Here is a tiny trained network, its code and every weight. The questions are about switching its units off for an input and a class, where a switched-off unit gives its printed mean instead of its output.

import numpy as np


def w(rows, s, z=0):
    codes = np.array(rows[::2]) - 128.0
    scale = np.full(codes.shape[1], s)
    scale[-1] = z or s
    return codes * scale


def norm(h):
    return h / np.sqrt((h * h).mean(-1, keepdims=True) + 1e-5)


def f(y):
    return y / 2 * (1 + np.tanh(0.7978845608 * (y + 0.044715 * y**3)))


def log_softmax(a):
    a = a - a.max(-1, keepdims=True)
    return a - np.log(np.exp(a).sum(-1, keepdims=True))


def net(x, mask):
    res = np.array(x, float).reshape(1, 3) / 4 @ E
    u = 0
    for l in range(2):
        y = f(norm(res) @ A[l][:, :-1].T + A[l][:, -1])
        res = res + np.where(mask[u : u + 15], y, B[l][:, -1]) @ B[l][:, :-1]
        u += 15
    return log_softmax(norm(res)[-1] @ U[:, :-1].T + U[:, -1])


A, B = {}, {}
E = w([
[101,149,2],'x0',
[175,111,97],'x1',
[73,41,143],'x2',
],0.00069)
A[0] = w([
[76,219,99,155],'L0N1',
[156,21,195,196],'L0N2',
[98,116,178,8],'L0N3',
[116,131,137,132],'L0N4',
[89,174,81,201],'L0N5',
[141,86,138,45],'L0N6',
[219,69,111,180],'L0N7',
[91,41,176,177],'L0N8',
[237,58,115,203],'L0N9',
[86,223,147,180],'L0N10',
[41,44,32,5],'L0N11',
[187,74,132,206],'L0N12',
[69,116,216,134],'L0N13',
[245,221,253,127],'L0N14',
[60,43,78,157],'L0N15',
],0.0045,0.0023)
B[0] = w([
[29,137,148,184],'L0N1',
[58,128,3,232],'L0N2',
[137,123,112,91],'L0N3',
[92,88,105,130],'L0N4',
[56,145,205,201],'L0N5',
[140,123,110,95],'L0N6',
[117,216,35,178],'L0N7',
[117,52,40,205],'L0N8',
[85,220,26,201],'L0N9',
[17,50,81,186],'L0N10',
[212,132,242,152],'L0N11',
[107,194,23,188],'L0N12',
[176,50,88,175],'L0N13',
[241,131,216,251],'L0N14',
[216,155,124,193],'L0N15',
],0.0038,0.0021)
A[1] = w([
[204,62,111,115],'L1N1',
[152,43,191,141],'L1N2',
[135,87,218,89],'L1N3',
[132,158,196,113],'L1N4',
[55,135,190,41],'L1N5',
[63,24,84,54],'L1N6',
[104,96,199,111],'L1N7',
[144,56,194,104],'L1N8',
[132,227,116,148],'L1N9',
[142,117,99,142],'L1N10',
[114,231,73,105],'L1N11',
[137,134,58,172],'L1N12',
[3,166,129,3],'L1N13',
[131,78,132,91],'L1N14',
[23,181,62,126],'L1N15',
],0.0056,0.0032)
B[1] = w([
[110,45,198,156],'L1N1',
[231,27,181,156],'L1N2',
[171,35,124,135],'L1N3',
[67,87,57,143],'L1N4',
[119,45,136,128],'L1N5',
[205,200,4,148],'L1N6',
[213,68,89,138],'L1N7',
[213,50,143,131],'L1N8',
[234,206,96,207],'L1N9',
[90,135,205,151],'L1N10',
[214,102,250,205],'L1N11',
[109,111,224,221],'L1N12',
[44,96,166,147],'L1N13',
[159,147,148,106],'L1N14',
[38,75,237,250],'L1N15',
],0.0035,0.0022)
U = w([
[243,23,191,233],'0',
[238,241,196,211],'1',
[116,58,31,111],'2',
[51,211,2,4],'3',
[8,52,205,100],'4',
[49,198,252,68],'5',
],0.0067,0.0036)

Each question gives the input, the list of numbers given to net, and the class t.
The units are the neurons (one row each of A and B). Each row of codes is followed by its name. A weight is (code - 128) times the scale printed after its matrix; where a second scale follows, it is the last column's (A, B and U).
mask holds one flag per neuron, layer by layer. A switched-off neuron (its flag False) gives its mean, the last column of its row in B, instead of its output. The means were averaged over made-up inputs and are rounded, as every weight is.
A unit's drop is (log p(t) with every unit on - log p(t) with that unit switched off) / (log p(t) with every unit on - log p(t) with every unit switched off).
The circuit of an input: a set's keep is (log p(t) with only the set's units on - log p(t) with every unit switched off) / (log p(t) with every unit on - log p(t) with every unit switched off). Starting from the 12 units with the biggest drops (on a tie, the unit counted first), units are removed one at a time, each time the one whose removal leaves the highest keep (on an exact tie, the one counted first), for as long as the keep stays at least 0.8.
circuit, biggest first: the units of the circuit, biggest drop first
unit that matters most: the unit with the biggest drop
k most important neurons: the k neurons with the biggest drops, biggest first
k most important neurons of layer l: the k neurons of layer l with the biggest drops, biggest first
drop of u: that unit's drop, to one decimal
input [-7,7,3], class 3: unit that matters most : L0N2
input [-1,-6,3], class 2: circuit, biggest first : [L1N6, L0N13]
input [0,-5,2], class 2: 3 most important neurons : [L0N14, L1N6, L1N11]
input [2,1,-5], class 5: 2 most important neurons of layer 0 : [L0N13, L0N8]
input [-4,-2,1], class 2: circuit, biggest first : [L0N2, L0N13]
input [-1,-8,0], class 0: 2 most important neurons of layer 0 : [L0N9, L0N7]
input [8,0,3], class 0: 3 most important neurons : [L0N2, L0N11, L0N9]
input [-4,-1,1], class 2: 3 most important neurons : [L0N13, L0N2, L0N8]
input [2,4,8], class 1: 2 most important neurons of layer 0 : [L0N15, L0N11]
input [-1,1,7], class 3: 2 most important neurons : [L0N2, L0N14]
input [-3,0,7], class 2: 2 most important neurons : [L0N8, L0N13]
input [1,5,1], class 1: 2 most important neurons of layer 1 : [L1N11, L1N9]
input [-3,-6,-1], class 0: 2 most important neurons of layer 0 : [L0N14, L0N9]
input [7,-6,5], class 0: unit that matters most : L0N11
input [-4,-2,3], class 2: 2 most important neurons : [L0N13, L0N8]
input [-3,-1,3], class 2: drop of L0N8 : 0.2
input [7,8,3], class 1: drop of L0N11 : 0.1
input [4,5,-1], class 5: drop of L0N14 : 0.3
